In the rows, zero is written as 128.
Each row has a class, written as a number after it.
[119 114  79 123 123 146 114 202  76 120 104  86 136  97  43  94 134 151
 131  78 141  99 104 133 154  92 154  95 130 117 133 107  70 105 145  65
  91 140 154 155 105 158 139] -> 7
[128  97  94 113 151 127 105 225  71 146 104 102 169 142  81  78 173 122
 130  86 127 102 143 132 164 137 158 104 136 101 169 132 121 120 143 114
 103  96 174 147 132  92 134] -> 1
[106 105  99 142 110 137 121  94  99 149  96 142 145 108  88 123 114 169
 136 117 142 123 121  99 104 133 163  75  86 113 124  69 152 103 144  77
 148 106 108 156  94  97 129] -> 5
[103 105  93 132 104 134 127  97 102 148  95 148 136 103  91 117 117 160
 136 127 150 126 119 101 101 139 161  76  87 114 117  73 151 106 141  61
 149 110 102 162  88  99 129] -> 5
[135  99 118 121 141 115 110 235  81 143 107 117 157 149  66  77 176 142
 146  72 131 113 130 134 137 138 173  80 140 113 172 134 107 121 136  92
 104 121 181 162 135 119 139] -> 3
[104 105 119 145 110 141 125 124 106 151  81 138 158  87 100 126 116 160
 138 131 144 118 125  90  88 130 169  80  60 113 113  74 140 107 150  85
 141 129 111 156  89 100 122] -> 4
[139  89  91 119  80  90 125  92 107 138 121 172 163  87 111 131 128 125
 133 117 157 136 122  98 116 130 139 134  93 112 106  96 148 117 136  64
 161 117 146 133 129 119 118] -> 2
[133  99  94 111 148 117 110 228  84 138 106 106 160 124  82  83 175 126
 153  86 139 101 127 139 177 133 168  90 141 118 164 113 116 132 148  87
 108  96 179 147 137 101 142] -> 7
[124  89  83 123  85  97 117 117 103 135 108 174 175  79 119 129 124 114
 128 116 154 130 119 100 110 135 154 123  67 122 102 110 156 129 129  91
 149 112 145 144 119 131 119] -> 4
[111  90  99 131 162 124  96 240  81 131  97 108 159 117  94  75 164 121
 151  79 143 107 124 144 146 142 186  83 137 117 171 123 105 130 146  91
  91 108 170 154 131 109 138] -> 4
[112 115 108 131 110 133 123 105 105 150  91 145 144  94 100 127 121 171
 137 121 145 121 122 100  92 134 163  76  81 117 123  62 151 110 144  69
 157 118 101 155  90  99 127] -> 5
[107 103  75 137 134 146 104 209  81 117  87  88 149  84  79  81 124 137
 128  81 144 101 113 135 129  95 166  90 122 113 130 110  72 110 141  71
  83 146 145 159 114 158 113] -> 4
[154  98 108 116  71  99 129 105 116 134 117 184 170  98 110 126 131 129
 128 109 161 135 129 105 112 138 149 123  78 124 110 108 144 114 131  94
 163 111 133 143 137 136 125] -> 6
[108 112  91 134 111 128 123  93 105 155  98 143 151 103 102 125 112 161
 137 125 139 126 116  98  96 139 165  84  87 109 118  64 156 114 143  67
 156 109 104 158  96  95 125] -> 5
[121  91 101 130 151 113 108 226  71 135 113 107 153 153  49  75 171 137
 152  73 130 120 123 130 152 129 163  96 126 112 165 115  97 114 147 102
 108 103 155 159 122 115 144] -> 0
[115 101  79 123 133 156 113 202  75 127  99  95 149 114  56  83 131 147
 115  86 136 102 130 130 143 105 149 113 126 107 127 113  87  92 139  87
  83 137 147 164 104 147 123] -> 1
[119 107 105 126 124 142 115 202  83 129  93  87 144 109  66  82 138 157
 129  82 140 105 125 131 120 106 162  89 139 113 135 106  77  95 146  55
  87 147 137 166 105 161 116] -> 3
[135  98 102 117 148 120 110 223  75 146 111 105 155 129  59  92 170 140
 154  70 129  98 120 139 175 129 165  85 141 121 175 127 105 122 143 101
 108 111 195 147 138 106 146] -> 7
[107  99 118 135  98 137 128 100  98 150  86 120 152 116  76 107 129 161
 127 134 137 135 139  88 104 126 150  83  70 102 114  66 129  99 152  77
 142 110  94 152  78  97 118] -> 0
[105 103 110 139 113 139 122 105  96 151  76 123 157  82 106 122 115 159
 137 124 141 114 129  94  96 134 167  75  77 110 126  75 135 108 154  78
 137 132 113 145  94  90 114] -> 4
[120 117 111 132  99 140 129  93 104 151 102 133 147 100  75 136 118 163
 143 128 133 119 114  90 111 128 158  85  77 107 114  74 132  98 155  77
 147 116 127 143  94  97 146] -> 7
[121 108  87 124 161 112 101 221  82 138 111 118 146 124  88  92 160 136
 152  74 133 104 116 144 149 143 172  87 143 122 173 115 119 132 134  82
 120 109 156 158 132 107 147] -> 5
[109 109 102 134 101 144 129 110 102 141  92 135 146 103  71 125 119 173
 135 131 137 123 120  91 119 124 159  88  72 113 109  73 140 105 153  84
 141 112 128 153  90 110 140] -> 7
[107 108 102 136 112 132 124 102 101 149  90 152 143 105  94 124 114 179
 141 120 144 125 120  97 102 146 170  73  79 120 125  62 151 113 141  72
 146 116 107 162  87  99 131] -> 5
[103  96 107 143 105 140 128 112  97 134  81 124 144 115  75 119 126 184
 125 130 138 133 131  89 107 123 150  85  81 108 113  63 134 100 146  93
 137 107 104 157  72 105 126] -> 0
[110  93 117 147 103 134 126 103  98 153  96 134 157 112  77 113 124 174
 130 132 138 139 140  91  94 122 159  92  87 113 108  64 134  98 155  68
 144 106  89 157  83 105 115] -> 0
[117  99 101 128 158 114 105 216  86 139 103 103 155 123  81  83 162 146
 160  77 139 107 115 129 148 130 163 103 146 107 172 114  92 120 148  87
 113 118 178 146 142  98 134] -> 2
[125 109  89 126 124 136 109 199  83 127  97  88 143 109  65  87 141 156
 136  72 135 104 114 127 118 105 157  91 147 106 141 116  74  95 140  72
  84 143 151 167 111 158 122] -> 3
[114 106  80 119 131 148 121 203  75 130 100  99 151 116  62  80 130 145
 121  83 134 105 124 130 136 114 152 112 126 113 131 113  86  94 140  75
  86 135 149 162 103 145 124] -> 1
[100 109  75 139 140 150 101 214  81 118  90  85 143  80  83  82 125 147
 132  82 140 106 107 137 118  99 168  91 127 112 135 113  71 110 148  80
  82 150 147 165 114 163 109] -> 4
[128 113  74 122 125 146 114 212  78 115 105  85 135  96  63  89 139 147
 124  89 140 103 114 134 159  89 158  92 134 115 133 106  77 113 149  67
  91 138 148 152 111 155 133] -> 7
[115 109  74 131 133 154 110 190  73 123 100  70 141  84  68  95 129 153
 129  81 136  98 112 143 154  98 153  91 147 120 137  99  72  99 152  56
  89 139 151 152 113 150 127] -> 7
[142  84 106 112  70  93 131 105  96 139 119 174 168 107  90 121 130 128
 117 110 152 129 134  97 113 137 153 117  87 123 106 108 157 114 129  73
 148 108 142 142 113 142 127] -> 3
[107 114  98 131 111 132 126 102 107 148  95 144 141  98 107 119 118 163
 133 130 147 129 123 102  93 139 171  73  90 110 120  62 152 119 150  58
 149 115  90 157  87  97 126] -> 5
[123 118  95 126 129 142 111 194  88 124  89  90 145 101  73  81 131 164
 146  66 146 108 112 141 130 115 161  93 140 116 152 102  64  90 148  86
  96 150 142 165 131 154 120] -> 6
[125 101 107 115 138 109 110 222  88 135 105 104 164 145  77  76 175 132
 145  74 132 111 129 124 138 137 169  81 150 102 172 127 106 126 142  90
  97 100 173 155 129 114 142] -> 3
[112 114 119 126 100 147 137 111 113 150 101 138 137 103  76 124 121 179
 143 133 142 129 116  95 108 132 165  75  79 108 114  69 130 108 154  68
 136 137 115 155  79 100 141] -> 7
[134  90  93 113  72  93 138 105 109 135 119 177 156  92 106 117 123 128
 126 121 159 135 118 100 124 128 141 134  81 118 100 101 143 121 129  61
 158 127 147 136 122 127 116] -> 2
[ 98 113 114 133 110 136 135 101 111 153  93 154 142 110  95 116 110 178
 144 123 145 125 117 105  95 144 169  78  76 120 116  62 155 111 142  61
 151 119 102 159  85 102 125] -> 5
[145  99  91 117  72  99 125 102 110 131 117 173 172  94 121 124 125 128
 122 110 154 145 123 108 115 145 155 122  89 119 118 107 151 115 133 106
 160 108 143 144 140 133 126] -> 6
[152  91 105 116  70  91 131 102  96 149 115 172 174 102 101 134 131 122
 120 111 146 132 131  97 108 141 153 113  88 122 107 105 163 108 130  79
 156 108 148 144 118 133 127] -> 3
[153  86 113 114  65  93 131 103 105 146 123 180 165 106  88 132 139 120
 124 110 154 126 129  95 105 138 144 114  82 120 103 115 152 108 122  73
 152 113 145 146 114 134 130] -> 3
[146  81  92 102  77 105 132 108  94 138 121 185 172 113  96 126 134 107
 108 124 148 129 148  95 133 145 136 137  59 118  98 113 167 110 124  93
 150 105 148 140 111 119 132] -> 1
[103 104 112 137 107 138 122 111  98 148  82 130 158  83  85 118 117 153
 134 126 150 117 124  92  97 131 168  76  69 108 117  71 134 111 153  77
 135 127 113 148  88 102 119] -> 4
[144  82  86 109  86 103 138 111  92 149 120 186 178 110 100 129 126 120
 109 120 142 136 141  97 125 152 149 131  73 119 107 109 173 111 129 102
 150 108 155 145 117 119 128] -> 1
[120 102 133 137  97 138 127  99 104 156  88 136 148 106  82 120 130 178
 138 123 142 121 137  88  82 138 164  69  98 110 124  81 134  89 150  67
 135 125 112 156  88 100 126] -> 3
[110 107 102 129  99 139 131 104  96 151 103 139 150 105  59 122 116 171
 138 129 134 127 123  86 116 131 161  93  72 110 118  78 134 106 153  66
 145 125 125 153  92 102 142] -> 7
[121 119  73 126 137 147 108 203  82 116  94  85 132  92  60 101 135 159
 143  78 136  99 103 136 146  95 154  94 135 113 134 103  66 102 149  78
  88 147 156 158 113 158 135] -> 7
[122 106 124 141 102 131 135 104 108 153  90 136 153 104  84 121 114 176
 141 125 139 116 120  84 100 129 156  98  75 113 118  62 124  97 147  60
 151 125 127 143  96  92 126] -> 2
[131 100  99 111 157 123 108 223  76 155 100 105 168 129  92  88 175 127
 141  82 124 101 146 136 159 149 156  99 149 111 177 133 120 115 140 109
 105 112 175 151 133  86 131] -> 1
[106 114  82 127 137 155 112 202  82 118  97  80 131  93  53  93 129 163
 138  80 140  98 104 140 147  95 155  96 131 119 129 101  66 101 149  67
  88 146 147 158 102 157 135] -> 7
[142  99  95 121  78  98 129  99 117 132 113 174 184  90 125 124 121 129
 124 117 157 133 132 107 113 138 154 134  92 123 107  92 161 117 139  90
 168  88 131 137 145 128 120] -> 6
[122 101 110 126 108 144 129 103  92 166  98 145 155 119  69 128 120 166
 128 123 127 124 135  88  98 149 155 104  76 100 122  91 145  88 145  99
 137 132 124 156  86  87 135] -> 1
[107 101  71 128 137 156 111 195  73 131 103  93 154 118  59  77 125 147
 119  88 130 109 127 133 137 107 152 117 130 107 124 112  92  91 146  86
  86 129 149 167 111 151 115] -> 1
[153  83  95  99  78 102 130 111 100 144 125 189 174 111 103 126 134 109
 114 120 148 133 142  98 123 149 145 136  75 117 101 109 166 109 127  92
 144 102 148 142 110 121 133] -> 1
[129 110  96 131 130 138 109 196  77 132  98  79 144 100  75  93 140 152
 127  81 136 100 118 127 121 112 164  83 150 109 145 111  71 100 148  60
  86 150 134 159 108 149 125] -> 3
[112 102  88 133 137 137 116 190  77 127  96  81 143  92  57  85 121 156
 137  78 143  95 108 127 132  96 150 112 132 116 136  93  57  89 151  47
 101 145 150 149 118 150 117] -> 2
[112 102 121 149 100 139 121 101 101 147  94 127 149 110  76 119 128 170
 136 124 139 133 129  87  94 120 152  78  79 109 113  65 116  87 150  81
 139 111  93 154  77 101 130] -> 0
[114 101 109 149  99 135 116  89 108 151  99 134 153  99  79 115 111 174
 137 128 143 121 118  82 100 118 156  98  91 106 110  64 121  98 148  62
 146 111 122 145 100  96 123] -> 2
[120 103  99 123 150 115 102 252  90 128  90 113 157 114  84  85 176 121
 145  79 136 101 128 131 151 129 168  81 123 113 172 136 108 139 131 110
 103 121 179 153 134 106 141] -> 4
[129  86  81 108  71 108 136  99  98 138 116 173 182 109 121 115 128 106
  95 136 149 136 151  98 132 133 137 134  79 112  93 116 174 116 130  91
 150  83 145 134 119 118 114] -> 1
[147  85 108 117  74  94 126 107 100 142 125 179 173 108  90 128 128 129
 116 115 149 132 132  94 110 139 158 117  82 122 101 103 160 116 128  78
 150 106 145 144 115 141 132] -> 3
[152  98  80 108  79  94 131 118 107 126 127 176 167  88  95 145 134 116
 123 119 152 127 119  95 138 120 145 125  72 118  95  94 155 129 134  87
 158 103 151 134 122 131 147] -> 7
[119 116  94 130 126 138 111 188  76 131  94  74 147 102  71  91 136 153
 130  77 135 101 117 128 117 105 157  83 151 107 143 110  67  98 149  56
  88 144 139 156 111 154 118] -> 3
[127  92 100 126  83 102 119 120 107 137 113 178 173  75 118 129 124 116
 128 116 159 128 121 105 104 129 160 116  74 127  99 103 157 121 133  81
 151 109 140 141 119 132 120] -> 4
[116 105  90 141 136 136 111 188  78 131  92  86 146  98  58  89 123 159
 137  75 140 101 106 129 135 101 153 103 130 117 138  96  58  96 142  54
 100 145 160 152 119 145 120] -> 2
[127  92  94 116 159 124 108 217  74 156 115 117 164 142  88  81 166 123
 146  87 125 114 142 138 156 164 168 101 148 113 171 126 125 110 145  97
 101 111 170 159 130  87 142] -> 1
[150  87  91 117  71  88 129 101  99 139 122 172 170 108 106 132 125 131
 119 106 144 137 121  96 106 138 155 117 100 118 105 109 159 113 129  86
 142 104 153 147 117 146 125] -> 3
[154  98  97 113  75  96 125 103 113 131 112 173 173  93 122 127 125 124
 126 113 159 132 130 107 115 138 155 127  94 121 111  99 150 108 139  95
 161  95 133 139 139 132 127] -> 6
[144 104  84 108  74  96 129 105 103 138 128 170 172  83 106 140 125 118
 120 123 149 134 122  99 131 118 148 124  80 120  95  96 158 128 139  76
 165 104 146 130 126 130 134] -> 7
[128 113  83 135 133 146 105 199  89 114  90  93 145  99  81  83 127 170
 139  72 144 110 117 142 125 110 168 100 149 118 146 100  68  92 151  84
  90 139 137 168 131 165 118] -> 6
[134 110  92 111 144 119 111 232  84 135 109 100 154 119  75  94 179 128
 147  79 131 103 121 135 171 126 163  93 138 104 176 131 105 135 145  96
 110 121 180 142 140  98 151] -> 7
[115  94 114 138  99 135 126 110  96 147  88 131 145 114  66 118 133 172
 129 126 133 136 132  87  96 127 149  85  70 109 119  77 129  94 146  95
 145 115 109 159  80 103 125] -> 0
